Each row has a class, written after it.
[-192 -318  232 -377  167  -29  415  359  -99  363   29  332  149   57
 -228 -123  532  763   54 -385  128 -347  188 -521  263   62   21 -440
 -373  113  177 -204  117 -163  212]  Z
[-486  335  112 -169  273  -84  379  315 -200  365  425   73  400  126
  248  -39  199 -235 -233 -725    9  -60  190  208  360  -99  111  375
 -291  517   -5 -451  429  147  277]  Z
[-260 -328  275 -445  165 -100  424  143 -190  368  -90  399  109  -88
 -152 -106  432  744  125 -400  139 -329  145 -427  176   84   15 -401
 -310   -2  287 -180  201 -115  187]  E
[-405  383   40 -257  250   62  413  313 -323  318  200  104  315  219
  211 -147  339 -109 -170 -827  -85 -102   96    8  394 -119  196  301
 -260  504   63 -292  395   38  239]  Z
[-350  229   35 -240  275  -73  305  122 -188  158  469  195  334   74
  192  -55  219 -173 -140 -686  -16  -22  248  216  220  -80  121  354
 -254  447  -17 -387  447   85  186]  Q
[-191 -252  284 -360  203  -61  398  191 -188  342  -97  268  221  -93
 -237 -163  525  706   57 -362  170 -264  145 -466   76   21   90 -427
 -354   67  282 -189  103 -149  154]  Z
[-503  368   85 -237  310   50  376  228 -226  249  317  122  368  101
  213  -63  250 -142 -216 -764 -110  -26  177  143  359 -131  161  303
 -308  500   29 -374  438  145  220]  Y
[-471  386  123 -152  260  -42  311  246 -245  272  344   37  445   81
  237 -125  284 -178 -229 -706   -5  -46  205  119  305 -111  103  315
 -253  470    5 -472  387  102  255]  X
[-242 -301  296 -404  154  -47  436  257 -226  268  -27  326  188 -121
 -220 -106  525  800  106 -331  176 -330  170 -483  189   21   16 -531
 -376   44  228 -171   88 -105  193]  Y
[-179 -226  212 -347  196  -31  342  342 -121  337   80  387  202   85
 -225 -180  430  773   52 -368  124 -365  154 -599  132  127   72 -387
 -324  178  342 -153  106 -152   94]  B
[-202 -275  193 -320  181 -109  430  215 -150  300   23  330  241   52
 -175 -121  499  778   58 -364  126 -277  191 -502  192   15  -54 -472
 -366   -6  276 -254  160  -57  164]  R
[-215 -223  245 -411  201  -19  458  247 -127  263  -32  413  239   71
 -245 -108  486  805  104 -458  149 -350  198 -477   24  -29   -2 -407
 -340   76  283 -206  139 -114  198]  F
[-270 -214  252 -372  161  -50  448  243 -168  374  -53  383  229  -11
 -179 -138  442  821   67 -279  161 -363  164 -549  178   22    6 -358
 -329  191  230 -126  118  -84  152]  Y
[-173 -296  277 -403  119  -20  422  186 -190  255 -101  241  150  -89
 -187 -161  515  780   71 -302  106 -308  105 -466  137   68   16 -460
 -315  -37  269 -206  134 -140  157]  R
[-471  316  159 -267  283   67  417  290 -280  368  365   37  418   41
  232  -22  315 -185 -162 -631  -51 -120  163   98  450 -158  132  304
 -230  499  -37 -379  449   85  256]  W
[-471  261   51 -253  302    3  332  220  -84  214  397   51  410  151
  313  -93  215 -172 -241 -706 -153   -3  219  208  337 -126   49  328
 -250  522  -18 -488  456  148  203]  X
[-194 -233  172 -424  198  -44  400  383 -122  299  -42  367  149   60
 -176 -132  424  804   45 -459  121 -415  160 -557  106   40  -23 -477
 -387  191  248 -213   94 -109  149]  K
[-224 -274  281 -338  182   50  366  143 -108  397   19  379  230   38
 -232 -157  460  797   63 -340  182 -385  104 -509   78   73  -12 -421
 -307   97  311 -215  119 -149  173]  B
[-306  262   25 -322  233    2  370  154 -230  136  421  168  274   90
  295  -10  274 -137 -104 -707 -132  -99  197  182  366 -101  156  292
 -236  442   -8 -361  533  145  190]  Q
[-471  301   80 -171  304   31  335  260  -98  302  438   88  409  146
  248  -33  198 -162 -250 -838 -103  -20  207  265  410 -134  143  336
 -270  487   69 -427  480  212  165]  Z
[-216 -245  296 -401  173   -5  445  194 -203  343  -28  302  279  -15
 -161 -131  562  797  125 -272  186 -315  115 -486  190   40   10 -411
 -329   42  237 -212  113 -133  165]  C
[-276 -214  235 -432  192  -66  411  315 -126  353  -48  341  226   77
 -166 -100  429  793   42 -341  158 -379  124 -506  123   19   52 -384
 -348  229  259 -197   51 -138  154]  C
[-288  218   56 -340  265  -96  299  145 -201  146  422  213  364   65
  214  -54  320 -194 -113 -596   42  -19  226  162  251 -119  157  320
 -288  470  -67 -434  451   38  195]  C
[-169 -290  260 -374  177  -22  413  136 -208  368    0  373  189  -58
 -181 -115  531  806  123 -385  196 -350  178 -556  246   77   27 -467
 -324   83  322 -190  176 -122  142]  V
[-488  349  135 -239  219   38  411  249 -246  308  335   21  390   66
  181  -49  305 -152 -146 -705 -130 -105  209  171  327 -156  122  293
 -249  528   13 -314  470  165  180]  R
[-428  380   67 -297  242   81  416  159 -326  258  238  128  330   92
  129 -143  377  -86 -113 -808 -138  -93  139   97  234 -162  198  278
 -227  484   99 -255  461   52  117]  R
[-496  336   81 -187  305    2  329  222 -122  189  420   79  391   80
  219  -14  202 -119 -192 -725  -85   70  270  248  324  -78  120  327
 -280  458   20 -420  421  139  187]  Y
[-462  373   16 -226  236    6  388  227 -314  240  291  145  348   78
  187 -124  348 -116 -155 -772  -73  -72  126  126  332 -138  156  295
 -217  500   28 -311  496  101  160]  E
[-449  418   60 -290  264   78  376  220 -331  198  171  101  386   64
  166 -127  382  -77 -156 -812  -94  -83  108  108  271 -175  219  255
 -241  508   51 -318  406   25  164]  C
[-336  278   -2 -256  235  -72  342  222 -162  218  476  103  292  133
  207 -104  320 -138  -99 -676  -97  -35  255  137  287  -18  141  279
 -225  560    6 -371  441   38  145]  X
[-382  393   30 -227  236  116  396  278 -292  306  295  128  277  208
  195 -152  284  -86 -181 -869 -118 -161   86   34  457  -61  202  282
 -205  550  118 -307  447   58  151]  V
[-174 -248  247 -328  181   -3  429  220 -176  357   39  314  235   16
 -219 -124  533  799  143 -392  143 -308  217 -524  139  108    4 -416
 -327   37  354 -165   82 -159  167]  F
[-186 -351  281 -345  157  -67  383  183 -196  224   13  267  201  -71
 -183 -128  501  762  105 -267  134 -284  123 -467  197   67  -29 -483
 -317  -67  230 -250  130 -138  192]  Q
[-478  323  164 -313  254   66  382  268 -250  349  381  109  365   42
  303  -33  282 -134 -139 -651  -79 -130  124  173  445 -104  117  335
 -206  451   33 -387  452  108  200]  E
[-141 -261  212 -313  185   78  377  317  -44  419   75  349  146  161
 -279 -149  454  803   72 -449  142 -345  209 -615  248  162   19 -380
 -372  146  328 -220   85 -263  157]  W
[-315  335   59 -261  252  111  387  147 -271  253  374  156  317  117
  141 -146  364 -107 -149 -802 -131 -124  148  128  292  -60  174  329
 -184  426   49 -281  438   23  171]  M
[-233 -325  248 -479  159   32  424  309  -98  354   27  431  164   92
 -226 -128  479  806  102 -438  198 -413  196 -497  108   42  -43 -445
 -399  151  181 -216   83 -175  195]  W
[-318  354   12 -294  301   42  401  256 -231  157  325  128  286  151
  280  -31  281 -170 -151 -849 -138 -129  200  147  299 -148  184  278
 -232  445   11 -381  512  150  239]  F
[-227 -355  270 -399  147   17  419  245 -200  274   26  367  195   55
 -187 -123  498  794   69 -431  135 -393  202 -507  223    1  -50 -454
 -386   27  177 -177   94  -74  250]  Q
[-115 -211  199 -268  179  -22  388  254 -143  298  -28  299  215   -5
 -262 -130  492  759  110 -396   86 -257  162 -551  255   51   38 -459
 -341   29  348 -238  121 -242  152]  Q
[-475  320  110 -206  307   27  324  214 -144  212  369  118  456   99
  172  -59  210 -172 -202 -682  -67   27  250  174  326 -163  108  350
 -315  523   14 -376  429  171  198]  Y
[-434  390   33 -245  221   98  409  224 -312  174  219   84  359  113
  164 -142  379  -12 -181 -860 -135 -113  111  118  325 -165  212  234
 -207  487   52 -299  438   78  139]  C
[-533  311  105 -356  293  -18  327  214 -223  220  191  135  270  121
  329    6  140 -165 -137 -765 -154  -59  173  162  415  -81  121  396
 -207  428   99 -329  522  141  273]  E
[-126 -276  224 -248  142 -187  420  294  -34  261   55  182  222 -205
 -148 -128  436  771  -74 -180   97 -229  134 -351  139  206  -63 -456
 -294 -105  187 -454  105 -194  195]  M
[-321 -185  178 -314  195  -29  458  164 -182  319 -126  370  295  -74
 -250 -148  491  857   20 -362  172 -297  148 -523   21   35   -3 -383
 -315  150  332 -111  151  -92  204]  B
[-393  364   25 -222  214   87  397  230 -229  185  349   39  339  183
  188  -84  362  -58 -183 -741 -131  -91  135  163  359 -111  197  265
 -214  507  -16 -342  435  110  163]  C
[-136 -310  265 -392  140  -62  438  258 -158  333 -168  353  212 -207
 -277 -167  423  720   -3 -328  169 -337   86 -474  243   13  117 -467
 -358   79  330 -149  156  -74  122]  V
[-478  308   93 -304  307   82  333  236 -251  266  206  105  295   87
  277  -31  185 -158 -152 -899 -139  -86  196  157  374 -150  152  320
 -235  428   48 -313  451  100  179]  K
[-203 -186  210 -397  200  -19  425  266 -148  269   24  411  224   55
 -186 -102  449  805   68 -395  157 -363  137 -486   86   40   33 -408
 -308   98  324 -183  137  -96  183]  B
[-188 -278  263 -370  175  -42  411  230 -228  317    4  292  221  -99
 -197  -88  524  679   94 -386  143 -324  158 -434  166   50   74 -484
 -365    9  329 -166   91  -82  194]  F
[-109 -354  320 -438  141    7  389  391  -46  373   -5  330  149   -1
 -283 -143  387  676   22 -385  151 -356  111 -463  256   54  143 -391
 -401  105  257 -239   33 -240  151]  C
[-404  379   15 -247  233   74  362  110 -299  188  276  183  353  155
  150 -136  384 -111 -149 -784  -89  -24  145  126  294 -123  167  312
 -259  437   72 -298  482  116  188]  E
[-133 -310  271 -377  186   30  385  377  -80  391  173  382  140  113
 -200 -115  433  736   50 -408  105 -418  173 -544  280  103   69 -419
 -325   80  246 -220  110 -159  172]  B
[-501  395  151 -219  247   19  380  294 -267  275  294   76  419   64
  196  -51  254 -158 -139 -652   -6  -45  201  120  354 -124  106  335
 -294  517   -8 -341  386  114  277]  Y
[-152 -280  296 -488  158   18  394  415 -132  304   23  349  112   39
 -193  -86  453  779   61 -409  133 -424  180 -514  190   61   57 -447
 -385   77  192 -191   48 -118  184]  K
[-170 -337  293 -468  145   29  443  334 -154  334  -33  336  123  -72
 -240 -105  487  767   36 -419  150 -338  166 -467  194   49   82 -437
 -390   13  188 -179   44 -169  202]  K
[-467  314   42 -188  280 -113  322  262  -92  233  347   19  385  108
  293    2  182 -206 -213 -707 -121   57  300  248  348  -84   89  367
 -270  513  -31 -440  492  181  254]  Z
[-308  384   -3 -257  278 -101  417  274 -217  139  432   91  376    3
  250  -39  315 -151 -172 -664  -68  -43  256  201  188  -65  103  325
 -224  485  -70 -424  453   73  220]  M
[-329  441   38 -271  263   90  374  336 -288  232  367   76  276  186
  196  -96  314 -175 -160 -868 -214 -130  147   60  390 -105  209  259
 -257  533   81 -364  452   55  148]  K
[-475  317   85 -204  301   72  360  179 -152  206  329   69  371  142
  197  -38  200 -135 -200 -766 -166   -5  200  181  309  -80  124  335
 -218  422   84 -382  501  119  247]  B
[-451  334  105 -193  249  -67  350  270 -217  273  402  102  413   82
  240  -49  221 -176 -196 -679    5  -56  238  193  322 -113   86  352
 -260  461  -17 -414  428  176  230]  E
[-421  369   47 -287  256  130  344  213 -233  207  264   64  323  207
  220 -107  323  -79 -225 -804 -197 -127   52   56  356 -136  252  245
 -263  592  114 -370  443   75  124]  C
[-164 -294  260 -428  136  -26  402  301 -203  255  -43  283  226  -75
 -168 -143  542  763   94 -337  175 -351  144 -498  196   59    8 -492
 -397   94  253 -214   73 -143  175]  C
[-220 -253  188 -350  169  -87  416  286 -108  440   73  398  156   51
 -151 -157  473  813   44 -402  105 -419  151 -545  240  108   34 -459
 -333  169  311 -219  142 -100  113]  X
[-180 -273  292 -465  185  -18  335  370 -154  296   59  374  171   23
 -205 -127  504  707  143 -362  141 -365  195 -542  213   66   14 -425
 -376  120  261 -191  117 -159  144]  E
[-462  276  121 -253  228    3  332  211 -215  296  305   57  349   45
  266   -7  234 -143 -148 -669  -81  -99  230  134  460  -81  135  297
 -216  555    7 -321  488  183  208]  V
[-437  327   76 -239  329  -58  315  283 -197  190  245   79  330  115
  249  -14  154 -181 -158 -818  -63   28  255  147  344 -109   99  345
 -248  362  -14 -416  458  104  288]  K
[-204 -177  349 -374  160  105  347  120 -164  240 -138  196  307  -67
  -92 -193  599  825   71 -277  138 -295   58 -518  112    8  -52 -427
 -291   32  215 -428  140 -265  148]  C
[-280 -268  239 -355  192   -8  433  202 -175  343  -43  364  255  -49
 -240 -124  484  799   34 -358  175 -329  146 -487   98   38   21 -429
 -333   77  287 -127  115  -76  220]  B
[-247 -200  227 -389  186  -52  383  275 -107  394  -22  429  193   35
 -231  -99  441  803   77 -412  136 -422  188 -500   41   58   48 -400
 -329  176  325 -171   73 -157  142]  F
[-473  309   78 -233  299  -62  315  220 -161  238  243  110  273  142
  268    9  147 -206 -150 -850 -161  -59  229  163  349  -65  153  311
 -245  405   62 -412  550  155  286]  F
[-252 -246  229 -397  206  -69  420  303 -120  349  -35  339  203  -36
 -150 -104  467  795   41 -397  107 -420  137 -499  113   39  -28 -465
 -315  138  206 -239  138 -132  180]  M
[-346  267   83 -244  273  -37  294  229 -159  225  439  171  319   70
  242  -45  208 -159 -134 -635   -6  -49  260  145  358  -81  149  349
 -244  488  -54 -375  437   94  166]  Y
[-443  303   58 -203  257  -12  307  206 -214  215  377   84  419   71
  248  -45  245 -192 -217 -684  -70  -36  232  170  313 -125  106  316
 -318  515  -30 -403  405  154  238]  Q
[-342  272   81 -326  274  -73  308  167 -256  147  340  125  250   58
  232  -16  241 -174  -53 -733  -34  -13  272  171  252  -71  133  345
 -188  383  -36 -354  461   34  232]  K
[-443  269   93 -204  250   58  358  276 -293  201  337   33  391  129
  210  -61  276 -159 -183 -764  -78  -97  192   85  405 -186  128  268
 -281  495  -19 -310  407  164  259]  Q
[-309  241   30 -255  265 -107  293  252 -173  154  397  127  299  183
  276  -48  206 -221 -116 -702  -15  -27  275  195  271 -124  127  364
 -221  471  -64 -380  439   58  155]  Z
[-459  311   74 -181  315  118  337  225 -148  202  438   77  404  144
  247  -41  197 -164 -272 -824 -108  -55  186  229  313 -140  129  312
 -241  447   48 -435  456  165  213]  B
[-511  286  159 -235  236  -72  434  288 -277  388  471   45  407   49
  225    8  270 -104 -212 -557  -36 -103  232  133  387  -65  133  317
 -228  481  -19 -377  359  117  244]  W
[-218 -283  200 -453  161  -55  365  392 -137  276   60  374  127  120
 -148 -107  493  756   86 -391   99 -389  170 -558  232   55  -14 -471
 -378  176  219 -226  111 -139  172]  E
[-263  288   48 -296  295 -103  288  203 -187  169  357  124  232  188
  272  -51  219 -224 -123 -732  -68  -37  281  155  282  -69  176  375
 -206  422  -48 -387  462   67  242]  Z
[-457  352   57 -229  220  151  392  185 -288  258  338   95  305  112
  192 -114  355  -92 -145 -816 -165 -100  146  154  419 -144  202  256
 -217  523   -9 -249  459  134  127]  Y
